Here is a tiny trained network, its code and every weight. The questions are about switching its units off for an input and a class, where a switched-off unit gives its printed mean instead of its output.

import numpy as np


def w(rows, s, z=0):
    codes = np.array(rows[::2]) - 128.0
    scale = np.full(codes.shape[1], s)
    scale[-1] = z or s
    return codes * scale


def f(y):
    return np.maximum(y, 0)


def log_softmax(a):
    a = a - a.max(-1, keepdims=True)
    return a - np.log(np.exp(a).sum(-1, keepdims=True))


def net(x, mask):
    res = np.array(x, float).reshape(1, 4) / 4 @ E
    y = f(res @ A[0][:, :-1].T + A[0][:, -1])
    res = res + np.where(mask, y, B[0][:, -1]) @ B[0][:, :-1]
    return log_softmax(res[-1] @ U[:, :-1].T + U[:, -1])


A, B = {}, {}
E = w([
[202,33,211,96,154,88,32,215],'x0',
[121,111,89,254,205,160,123,150],'x1',
[201,155,107,189,148,71,220,147],'x2',
[104,212,181,162,158,11,86,107],'x3',
],0.0078)
A[0] = w([
[255,102,136,159,189,92,148,219,206],'n0',
[101,148,176,152,190,97,43,149,234],'n1',
[193,22,197,70,130,121,41,233,221],'n2',
[88,174,122,57,48,145,156,48,211],'n3',
[243,125,125,100,64,116,187,142,254],'n4',
[172,120,74,210,177,127,198,139,208],'n5',
[91,65,97,105,133,198,50,143,218],'n6',
[100,201,161,144,108,47,158,61,174],'n7',
[98,99,137,13,1,165,132,90,203],'n8',
],0.0069,0.003)
B[0] = w([
[181,177,111,98,32,174,115,162,199],'n0',
[194,137,180,104,117,103,36,137,188],'n1',
[131,76,193,254,141,128,52,194,246],'n2',
[123,199,72,90,80,189,129,124,192],'n3',
[198,161,142,101,78,156,70,160,189],'n4',
[126,151,60,113,99,203,184,107,189],'n5',
[170,85,128,151,140,110,87,141,188],'n6',
[98,208,147,109,150,105,83,63,189],'n7',
[189,185,100,85,60,202,103,148,208],'n8',
],0.0089,0.012)
U = w([
[162,105,170,158,110,143,97,194,189],'0',
[73,97,164,98,151,118,196,164,5],'1',
[127,82,106,148,137,134,167,181,9],'2',
[1,175,124,137,172,104,141,70,109],'3',
[150,156,178,85,161,33,134,78,155],'4',
[172,164,74,50,62,173,140,117,167],'5',
[67,79,67,160,177,180,238,97,139],'6',
[109,41,176,139,230,72,89,131,93],'7',
],0.0096,0.0024)

Each question gives the input, the list of numbers given to net, and the class t.
The units are the neurons (one row each of A and B). Each row of codes is followed by its name. A weight is (code - 128) times the scale printed after its matrix; where a second scale follows, it is the last column's (A, B and U).
mask holds one flag per neuron, in row order. A switched-off neuron (its flag False) gives its mean, the last column of its row in B, instead of its output. The means were averaged over made-up inputs and are rounded, as every weight is.
A unit's drop is (log p(t) with every unit on - log p(t) with that unit switched off) / (log p(t) with every unit on - log p(t) with every unit switched off).
The circuit of an input: a set's keep is (log p(t) with only the set's units on - log p(t) with every unit switched off) / (log p(t) with every unit on - log p(t) with every unit switched off). Starting from all 9 units, units are removed one at a time, each time the one whose removal leaves the highest keep (on an exact tie, the one counted first), for as long as the keep stays at least 0.8.
circuit, biggest first: the units of the circuit, biggest drop first
k most important neurons: the k neurons with the biggest drops, biggest first
input [2,5,5,-8], class 5: circuit, biggest first : (n5)
input [-2,5,6,8], class 3: circuit, biggest first : (n8, n7)
input [1,7,8,8], class 5: circuit, biggest first : (n5, n2)
input [-5,2,-8,5], class 3: circuit, biggest first : (n0, n4)
input [-4,6,7,7], class 3: circuit, biggest first : (n7, n4)
input [-8,-1,0,2], class 3: circuit, biggest first : (n0, n7)
input [-1,3,-4,4], class 4: 2 most important neurons : (n2, n1)
input [-1,-6,1,8], class 4: 3 most important neurons : (n7, n0, n5)
input [-8,7,8,3], class 6: circuit, biggest first : (n5, n8)
input [0,6,4,-2], class 5: 2 most important neurons : (n2, n0)
input [-7,5,-7,4], class 3: 2 most important neurons : (n8, n0)
input [2,-2,8,0], class 5: 3 most important neurons : (n2, n0, n5)
input [-1,8,3,-3], class 6: circuit, biggest first : (n8, n1, n5)
input [3,1,7,-3], class 5: circuit, biggest first : (n0)
input [2,8,3,-8], class 5: 2 most important neurons : (n5, n0)
input [-3,6,4,-5], class 6: 2 most important neurons : (n8, n1)
input [1,7,5,-8], class 5: 3 most important neurons : (n0, n5, n2)
input [2,-4,-5,-4], class 0: 4 most important neurons : (n2, n5, n6, n0)
input [-2,-2,-2,8], class 4: 2 most important neurons : (n1, n5)
input [0,6,3,-5], class 5: circuit, biggest first : (n2)
